[[  9 -11 -15  27  11  24  30  19 -20   5]
 [-19 -40 -40   9  19 -18 -12  12   9 -18]]
Rows and columns are numbered from 1.
The top-left entry? 9
The bottom entry of the column that holds the largest entry? -12
The entry at row 1, column 3: -15
The bottom-left entry is -19
The entry at row 2, column 3? -40
The entry just left of -15? -11
The top-right entry? 5

[[ 13   2  -4  11  -1  37 -16  -5  -4  -2   0]
 [ -9   9   8  -2 -13  -8  10  -7  -3  -7 -14]
 [ 12  -8  -4   5  10   2  -6   0   7   4   2]]
Counting starts at 1.
Read off the bottom-right entry.
Answer: 2
The entry directly below the smallest entry is 10
The top entry of the column that holds the largest entry -> 37
Read off the entry in row 1 and column 1.
Answer: 13
The entry at row 1, column 2 -> 2
The entry in the top-right corner is 0
Read off the entry just left of the largest entry.
Answer: -1
Read off the entry just left of the centre entry.
Answer: -13
Read off the entry in the bottom-left corner.
Answer: 12
Read off the entry directly below the centre entry.
Answer: 2
Read off the entry in row 2 and column 1.
Answer: -9
Read off the entry just right of the largest entry.
Answer: -16
The centre entry -> -8

[31, -3, -5, 4, 19, -11, 14, -13]
The entry just right of -5: 4
Report the first entry from the left.
31
Report the 2nd-last entry.
14
Report the first entry from the right.
-13

Read these off the table that follows.
1) What is the 1st entry in reading order?
2) What is the entry just right of 4?
3) What is the second entry on the main diagonal?
4) What is the entry directly above the largest entry?
5) What is the entry directly above -35?
6) What is the third entry on the main diagonal?
7) What is the second largest entry?
8) What is the entry in the bottom-left corner?
array([[-16, -28,  26,  12],
       [  1, -17, -30,  22],
       [  4,  19,  14,  -1],
       [-18, -34, -40, -34],
       [ 10, -10,  37, -34],
       [-28, -35, -38,  -6]])
1) -16
2) 19
3) -17
4) -40
5) -10
6) 14
7) 26
8) -28

[[ 0.58 -2.56 -0.25 -1.03 -2.31]
 [-0.92 -0.01 -1.58 -1.06  0.46]
 [-1.97 -1.15 -0.63 -0.52  0.29]
 [-0.90 -0.43 -0.69 -0.21 -0.11]
 [ 0.21 -1.79 -0.50 -0.74  1.49]
 [-1.13 -0.72 -0.34 -0.30 -0.42]]
Counting starts at 1.
Which number is the entry in row 2 and column 2?
A: -0.01
Which number is the entry in row 2 and column 1?
A: -0.92
The entry in row 1 and column 2 -> -2.56
Which number is the entry at row 1, column 1?
A: 0.58
Which number is the entry just left of the largest entry?
A: -0.74
Which number is the entry in the bottom-right corner?
A: -0.42
The entry in row 3 and column 1 is -1.97
The entry directly below 0.29: -0.11
The entry directly above -0.63 is -1.58
Which number is the entry at row 3, column 3?
A: -0.63
The bottom entry of the column that holds the smallest entry: -0.72
Which number is the top-right entry?
A: -2.31
Which number is the entry just left of -0.63?
A: -1.15
The entry directly below -1.97: -0.90
The entry just right of -0.25 is -1.03
The entry in the bottom-left corner is -1.13
Which number is the entry directly below -0.11?
A: 1.49
The entry directly above -0.52 is -1.06
Which number is the entry directly above -0.34?
A: -0.50
The entry just left of -0.30: -0.34
